[[+5.57,+6.21,-0.95,+0.56,+1.72,-0.38,-6.36,-1.64,-0.06],
[-1.05,+5.67,+2.61,+2.25,+1.39,+0.56,+0.08,+2.04,+0.07],
[-3.62,+4.48,+0.01,+3.21,+1.63,-1.47,+3.69,+3.31,+0.32]]
->
[[+5.57,-0.95,+1.72,-6.36,-0.06],
[-1.05,+2.61,+1.39,+0.08,+0.07],
[-3.62,+0.01,+1.63,+3.69,+0.32]]

[[+3.65,-0.46,+0.88,+0.90,-0.49,+1.16,+0.29,-0.40,-2.72],
[+0.94,-0.07,+2.23,+0.60,+1.48,-2.54,+2.56,+1.40,-2.28],
[-0.23,-0.24,+0.25,-0.58,-0.04,-0.40,-0.27,-0.73,+0.22],
[-1.16,+0.35,+3.75,+0.67,+3.57,-6.20,+5.25,+3.60,-2.43],
[-1.40,+0.37,-0.25,-0.37,-0.95,+1.01,-2.15,-1.41,+1.41],
[-2.93,+0.52,-0.67,-0.79,-0.64,+0.39,-2.08,-1.12,+2.54],
[-1.55,+1.48,-1.19,+1.50,-1.07,+2.57,-2.01,+0.73,+1.39]]
->
[[+3.65,+0.88,-0.49,+0.29,-2.72],
[+0.94,+2.23,+1.48,+2.56,-2.28],
[-0.23,+0.25,-0.04,-0.27,+0.22],
[-1.16,+3.75,+3.57,+5.25,-2.43],
[-1.40,-0.25,-0.95,-2.15,+1.41],
[-2.93,-0.67,-0.64,-2.08,+2.54],
[-1.55,-1.19,-1.07,-2.01,+1.39]]

[[-0.69,-1.00,-0.01,-0.58,-2.05,+0.33,-2.31,-2.41,+1.31,-0.73,-0.88,-2.88,+5.38],
[+0.26,+0.40,-0.17,+0.38,+0.27,+1.06,-0.27,+0.00,+0.80,+0.52,+1.18,+0.35,-0.02],
[+0.11,-0.05,+0.53,-0.07,-0.81,-0.91,+0.44,+0.25,-0.01,+0.23,-0.13,+0.00,-0.02],
[+0.01,+0.14,-0.43,-0.12,+0.23,+5.86,-0.99,-1.42,+1.99,+1.51,+2.51,-0.32,-0.10],
[-0.10,-0.57,-0.08,-0.44,+0.42,+1.34,-0.62,-0.93,+0.35,-0.19,-0.14,-0.93,-0.19],
[-0.06,+0.15,-0.36,+0.11,+0.64,+0.72,-0.37,-0.13,+0.06,-0.06,+0.22,+0.13,-0.05]]
->
[[-0.69,-0.01,-2.05,-2.31,+1.31,-0.88,+5.38],
[+0.26,-0.17,+0.27,-0.27,+0.80,+1.18,-0.02],
[+0.11,+0.53,-0.81,+0.44,-0.01,-0.13,-0.02],
[+0.01,-0.43,+0.23,-0.99,+1.99,+2.51,-0.10],
[-0.10,-0.08,+0.42,-0.62,+0.35,-0.14,-0.19],
[-0.06,-0.36,+0.64,-0.37,+0.06,+0.22,-0.05]]

[[-2.15,+0.13,+0.93,+0.62,-0.90,+0.58,+1.52,+0.64,-1.26],
[+0.94,+0.45,-2.33,-0.38,-0.13,+0.22,+0.87,-0.13,-2.33],
[+1.38,-0.95,+0.69,-0.25,-0.04,-2.10,+0.57,+1.04,-1.26],
[-1.88,-1.07,+6.16,+1.87,+7.22,+0.22,-0.90,-7.10,+1.74],
[+0.94,-0.95,+2.08,-0.25,-0.66,+0.22,+0.59,-0.29,-1.30],
[+1.12,-0.58,+0.93,-0.25,-0.44,-1.11,-0.45,+0.77,-1.26],
[+0.94,-0.95,+1.85,-1.03,-0.13,+2.69,+0.34,+0.91,+0.07],
[+0.94,-6.79,+0.71,+2.58,-1.02,-3.54,+2.54,-0.02,-5.09],
[-0.72,-0.95,+0.93,-0.25,-0.13,+0.22,-0.46,+0.64,+1.63],
[+0.94,-1.04,+0.80,-0.89,-0.13,-0.65,-0.72,+0.64,-0.03]]
->
[[-2.15,+0.93,-0.90,+1.52,-1.26],
[+0.94,-2.33,-0.13,+0.87,-2.33],
[+1.38,+0.69,-0.04,+0.57,-1.26],
[-1.88,+6.16,+7.22,-0.90,+1.74],
[+0.94,+2.08,-0.66,+0.59,-1.30],
[+1.12,+0.93,-0.44,-0.45,-1.26],
[+0.94,+1.85,-0.13,+0.34,+0.07],
[+0.94,+0.71,-1.02,+2.54,-5.09],
[-0.72,+0.93,-0.13,-0.46,+1.63],
[+0.94,+0.80,-0.13,-0.72,-0.03]]

[[-5.91,+4.16,+2.81,+1.01],
[+3.44,+0.80,+6.53,+0.09]]
->
[[-5.91,+2.81],
[+3.44,+6.53]]

[[+2.30,-1.58,+3.38,+1.32,-4.16,+1.77],
[+2.22,-1.63,+2.53,+3.04,-3.50,-1.55],
[+2.29,-1.59,+2.64,+2.81,-3.73,-0.91],
[+2.29,+3.19,-4.16,+2.82,-0.43,-4.07],
[+2.20,-1.66,+2.81,+2.49,-3.95,-0.37],
[+2.27,-1.69,+2.43,+3.10,-3.45,-1.60],
[+2.27,-3.04,-3.59,-0.10,+1.79,+4.47],
[+2.28,+3.61,+3.26,+0.03,-1.71,-1.42],
[+2.29,+2.10,+3.10,+1.83,+6.01,+1.87]]
->
[[+2.30,+3.38,-4.16],
[+2.22,+2.53,-3.50],
[+2.29,+2.64,-3.73],
[+2.29,-4.16,-0.43],
[+2.20,+2.81,-3.95],
[+2.27,+2.43,-3.45],
[+2.27,-3.59,+1.79],
[+2.28,+3.26,-1.71],
[+2.29,+3.10,+6.01]]

[[-3.04,+2.84,-1.55],
[+7.22,-2.54,-0.19],
[+4.31,+3.86,-3.43],
[-1.57,+3.36,-2.04],
[+2.13,-2.44,+0.52],
[-1.24,+0.00,+0.28],
[-1.72,+1.98,-0.32],
[-4.69,+3.19,-1.57],
[-3.56,+0.62,-0.81],
[-2.87,+1.86,-0.04],
[+1.04,-2.09,-0.19]]
->
[[-3.04,-1.55],
[+7.22,-0.19],
[+4.31,-3.43],
[-1.57,-2.04],
[+2.13,+0.52],
[-1.24,+0.28],
[-1.72,-0.32],
[-4.69,-1.57],
[-3.56,-0.81],
[-2.87,-0.04],
[+1.04,-0.19]]

[[-1.52,+1.48,-1.23,+0.39,-0.51,+3.34,+0.84,-1.07,-5.00,-1.92,-2.72],
[+0.67,-1.92,+0.72,+0.48,+0.56,-2.07,-1.86,-2.61,+0.71,+0.59,-0.50],
[+3.55,+3.09,-1.58,-2.01,+0.12,+1.70,+0.43,+0.43,-1.27,+0.42,-1.47],
[-1.88,+1.37,+0.93,-1.36,+2.71,+4.38,+1.46,+2.83,-1.28,-0.76,-2.39],
[+4.23,+1.92,-4.25,-4.81,+0.18,-3.61,-1.40,+3.54,+2.63,-1.14,+0.91],
[+0.17,-0.01,+2.65,+1.89,-1.62,+1.66,+1.47,-2.46,-1.48,+2.36,+0.69],
[+0.59,+1.10,+3.80,-1.39,+5.39,+5.58,+0.13,+4.60,+2.15,+1.28,-1.67]]
->
[[-1.52,-1.23,-0.51,+0.84,-5.00,-2.72],
[+0.67,+0.72,+0.56,-1.86,+0.71,-0.50],
[+3.55,-1.58,+0.12,+0.43,-1.27,-1.47],
[-1.88,+0.93,+2.71,+1.46,-1.28,-2.39],
[+4.23,-4.25,+0.18,-1.40,+2.63,+0.91],
[+0.17,+2.65,-1.62,+1.47,-1.48,+0.69],
[+0.59,+3.80,+5.39,+0.13,+2.15,-1.67]]

[[-0.61,-3.34,+1.92,-3.83,+3.13,+3.15,+0.53,-1.24,-3.98,-1.74],
[+0.51,+3.86,-2.62,+2.23,+1.09,-0.01,+2.73,-0.64,+4.44,+3.63],
[-0.06,+1.59,-0.46,+1.61,-1.08,-2.83,-1.20,+1.42,+1.04,+0.06],
[+3.19,-2.23,+0.60,-2.65,+1.39,-4.08,-3.39,+0.68,-0.46,-0.16],
[+0.55,+0.06,+0.32,-1.73,+1.16,-4.45,-1.23,-0.13,+1.00,+1.68],
[+1.87,-0.86,-2.36,+2.20,-1.73,-0.41,-2.69,+1.17,+2.41,+2.05],
[-0.65,-0.98,+1.43,-3.86,+3.68,-0.20,+1.49,-1.27,-2.33,-1.11],
[+1.69,+0.87,+0.35,-3.72,+1.15,-2.08,+1.35,-6.16,-2.96,-2.70]]
->
[[-0.61,+1.92,+3.13,+0.53,-3.98],
[+0.51,-2.62,+1.09,+2.73,+4.44],
[-0.06,-0.46,-1.08,-1.20,+1.04],
[+3.19,+0.60,+1.39,-3.39,-0.46],
[+0.55,+0.32,+1.16,-1.23,+1.00],
[+1.87,-2.36,-1.73,-2.69,+2.41],
[-0.65,+1.43,+3.68,+1.49,-2.33],
[+1.69,+0.35,+1.15,+1.35,-2.96]]
---
[[-3.62,+2.74,+1.96,+1.79,+0.05],
[+6.87,-1.13,-3.99,+3.95,-3.58],
[+4.48,+1.44,-7.16,-6.83,-6.32],
[-3.29,-4.10,+3.05,+3.77,+3.73]]
->
[+0.05,+3.95,-7.16,-4.10]

[[-1.78,+2.07,+0.43],
[-0.28,+0.44,+0.06],
[-2.28,+3.90,-2.22],
[+1.77,-3.85,-1.16],
[+4.83,-5.23,-0.10]]
->
[+0.43,+0.44,-2.28]

[[+3.63,+0.58,-7.02],
[-3.59,-1.56,-2.19]]
->
[-7.02,-1.56]

[[-6.18,-4.28],
[+6.26,-2.38]]
->
[-4.28,+6.26]

[[+2.15,+3.17,-2.01,-2.50,-0.41],
[-0.52,+4.53,-4.76,+6.37,+2.50],
[+1.11,-0.12,-0.75,-4.08,+0.00]]
->
[-0.41,+6.37,-0.75]

[[-5.15,-1.90,+1.83,-0.23],
[+1.17,-4.22,-0.05,-3.90],
[-4.09,+5.85,+0.89,+4.15],
[+0.20,-2.29,+1.62,-1.03]]
->
[-0.23,-0.05,+5.85,+0.20]

[[+2.60,+6.29],
[+0.77,-0.27]]
->
[+6.29,+0.77]
